Below is a small trained network, with its code and all its weights. Each question gives an input and a target symbol and asks what happens when units are switched off, that is, made to give their printed mean instead of their output.

import numpy as np


def w(rows, s, z=0):
    codes = np.array(rows[::2]) - 128.0
    scale = np.full(codes.shape[1], s)
    scale[-1] = z or s
    return codes * scale


def f(y):
    return np.maximum(y, 0)


def softmax(a):
    e = np.exp(a - a.max(-1, keepdims=True))
    return e / e.sum(-1, keepdims=True)


def log_softmax(a):
    a = a - a.max(-1, keepdims=True)
    return a - np.log(np.exp(a).sum(-1, keepdims=True))


def net(x, mask):
    ids = ['αβγεζηθλξπσφω'.index(c) for c in x.split()]
    T = len(ids)
    res = E[ids] + P[:T]
    q, k, v = (res @ M[0].T for M in (Q, K, V))
    z = softmax(np.where(np.tri(T) > 0, q @ k.T / 2**0.5, -1e9)) @ v
    res = res + np.where(mask[0], z, O[0][:, -1]) @ O[0][:, :-1]
    y = f(res @ A[0][:, :-1].T + A[0][:, -1])
    res = res + np.where(mask[1:13], y, B[0][:, -1]) @ B[0][:, :-1]
    return log_softmax(res[-1] @ U[:, :-1].T + U[:, -1])


Q, K, V, O, A, B = {}, {}, {}, {}, {}, {}
E = w([
[178,97,111,129,163],'α',
[154,101,153,56,226],'β',
[245,68,131,175,109],'γ',
[91,101,48,141,112],'ε',
[118,114,121,106,133],'ζ',
[194,130,141,142,98],'η',
[188,1,111,138,220],'θ',
[107,56,50,119,162],'λ',
[156,49,104,111,171],'ξ',
[161,81,107,122,93],'π',
[174,143,88,160,56],'σ',
[162,150,136,147,125],'φ',
[126,82,67,134,170],'ω',
],0.016)
P = w([
[142,248,35,149,183],'0',
[183,85,85,75,119],'1',
[76,39,160,101,131],'2',
[123,192,156,173,167],'3',
[183,85,87,77,123],'4',
[77,77,170,103,114],'5',
[131,194,162,165,164],'6',
[190,83,88,76,124],'7',
[54,94,164,101,115],'8',
[122,188,156,179,170],'9',
[183,86,82,82,117],'10',
[44,98,158,113,126],'11',
[123,187,162,176,171],'12',
[185,86,77,76,118],'13',
],0.012)
Q[0] = w([
[154,121,75,64,68],'head 1',
[16,86,250,220,83],'head 1',
],0.014)
K[0] = w([
[152,166,12,84,110],'head 1',
[90,75,199,84,20],'head 1',
],0.011)
V[0] = w([
[125,159,220,186,206],'head 1',
[99,250,144,173,72],'head 1',
],0.015)
O[0] = w([
[132,169,9,120,175,27],'head 1',
[74,97,68,254,200,6],'head 1',
],0.0098,0.0024)
A[0] = w([
[107,203,138,167,75,47],'neuron 1',
[143,72,97,131,70,83],'neuron 2',
[108,96,156,88,72,100],'neuron 3',
[113,213,153,180,91,205],'neuron 4',
[171,236,196,167,165,112],'neuron 5',
[42,249,163,152,105,3],'neuron 6',
[61,244,163,138,163,42],'neuron 7',
[182,111,85,104,156,85],'neuron 8',
[181,146,122,142,110,175],'neuron 9',
[105,222,150,104,131,140],'neuron 10',
[95,110,200,125,103,156],'neuron 11',
[93,209,168,185,82,13],'neuron 12',
],0.014,0.0053)
B[0] = w([
[104,155,151,203,55,158],'neuron 1',
[120,172,171,113,158,204],'neuron 2',
[149,72,107,208,131,254],'neuron 3',
[81,75,176,99,154,196],'neuron 4',
[202,88,79,184,164,199],'neuron 5',
[238,170,140,36,6,141],'neuron 6',
[181,114,211,48,134,149],'neuron 7',
[120,176,135,136,69,220],'neuron 8',
[126,96,109,99,134,221],'neuron 9',
[47,155,166,152,129,196],'neuron 10',
[118,166,94,46,158,231],'neuron 11',
[88,212,112,162,73,161],'neuron 12',
],0.023,0.0092)
U = w([
[146,173,58,155,136,196],'α',
[163,74,134,165,10,68],'β',
[177,207,1,191,154,100],'γ',
[127,76,201,45,141,252],'ε',
[238,116,231,133,117,31],'ζ',
[186,169,62,74,39,60],'η',
[156,147,108,124,122,207],'θ',
[184,154,120,113,107,204],'λ',
[196,250,182,139,167,173],'ξ',
[149,3,83,46,103,222],'π',
[151,108,171,217,219,116],'σ',
[36,101,225,50,117,191],'φ',
[243,88,64,145,79,21],'ω',
],0.0064,0.0034)

Each question gives the input, a string of symbols that net reads in full, and the target symbol t.
The units are the heads (2 rows each of Q, K, V and O) and the neurons (one row each of A and B). Each row of codes is followed by its name. A weight is (code - 128) times the scale printed after its matrix; where a second scale follows, it is the last column's (O, A, B and U).
mask holds one flag per unit, heads first, then neurons. A switched-off unit (its flag False) gives its mean, the last column of its rows in O or B, instead of its output. The means were averaged over made-up inputs and are rounded, as every weight is.
A unit's drop is (log p(t) with every unit on - log p(t) with that unit switched off) / (log p(t) with every unit on - log p(t) with every unit switched off).
The circuit of an input: a set's keep is (log p(t) with only the set's units on - log p(t) with every unit switched off) / (log p(t) with every unit on - log p(t) with every unit switched off). Starting from the 12 units with the biggest drops (on a tie, the unit counted first), units are removed one at a time, each time the one whose removal leaves the highest keep (on an exact tie, the one counted first), for as long as the keep stays at least 0.8.
circuit, biggest first: the units of the circuit, biggest drop first
unit that matters most: the unit with the biggest drop
k most important neurons: the k neurons with the biggest drops, biggest first
input σ φ β φ π σ φ σ σ β σ η α, target γ: circuit, biggest first => [head 1]
input θ σ σ σ β φ σ σ σ σ θ, target β: circuit, biggest first => [neuron 8; head 1; neuron 3]
input β σ φ σ ζ β ω σ σ β σ σ β λ, target η: 2 most important neurons => [neuron 8; neuron 3]
input ξ γ φ σ α σ φ σ β σ ξ ζ, target π: circuit, biggest first => [neuron 3; neuron 2; neuron 11; head 1]
input φ φ ξ φ, target ζ: circuit, biggest first => [neuron 6; neuron 7]
input σ β σ φ σ β γ, target ω: circuit, biggest first => [neuron 5; neuron 10]
input ξ σ λ η σ γ, target π: circuit, biggest first => [neuron 3; neuron 11; head 1]
input ω σ σ θ β σ σ σ σ η, target σ: circuit, biggest first => [neuron 5; neuron 4]
input β σ γ ξ β σ φ ξ θ σ ξ, target η: circuit, biggest first => [head 1; neuron 8]
input σ ω σ β ξ ζ β σ σ, target φ: 3 most important neurons => [neuron 11; neuron 4; neuron 5]
input ζ β ε, target π: 2 most important neurons => [neuron 3; neuron 11]
input β σ ζ β σ ζ β η σ ε η, target η: 3 most important neurons => [neuron 8; neuron 3; neuron 4]
input η σ φ, target π: circuit, biggest first => [neuron 8; neuron 10; neuron 11]
input σ β σ η θ β σ σ σ σ ε, target σ: most important neuron => [neuron 11]
input β σ β β β γ, target π: 3 most important neurons => [neuron 3; neuron 11; neuron 9]
input φ β σ, target π: circuit, biggest first => [neuron 3; head 1; neuron 11]
input λ ε σ, target π: circuit, biggest first => [neuron 3; neuron 11; head 1]
input β β σ α σ ω ε σ β η, target σ: 2 most important neurons => [neuron 5; neuron 10]
input π σ σ β, target ξ: 3 most important neurons => [neuron 7; neuron 10; neuron 8]
input ξ σ β σ β φ θ β σ σ π α σ, target β: 2 most important neurons => [neuron 5; neuron 1]
input θ φ η σ β σ σ β λ σ η, target β: unit that matters most => neuron 3
input ε σ φ π λ β σ β ω, target π: 4 most important neurons => [neuron 3; neuron 8; neuron 10; neuron 11]
input β ζ π ε, target φ: 4 most important neurons => [neuron 10; neuron 4; neuron 5; neuron 11]
input β β σ ε β φ β ζ φ σ, target β: 3 most important neurons => [neuron 5; neuron 1; neuron 11]
input η η γ σ φ σ σ η ζ, target π: 2 most important neurons => [neuron 3; neuron 11]
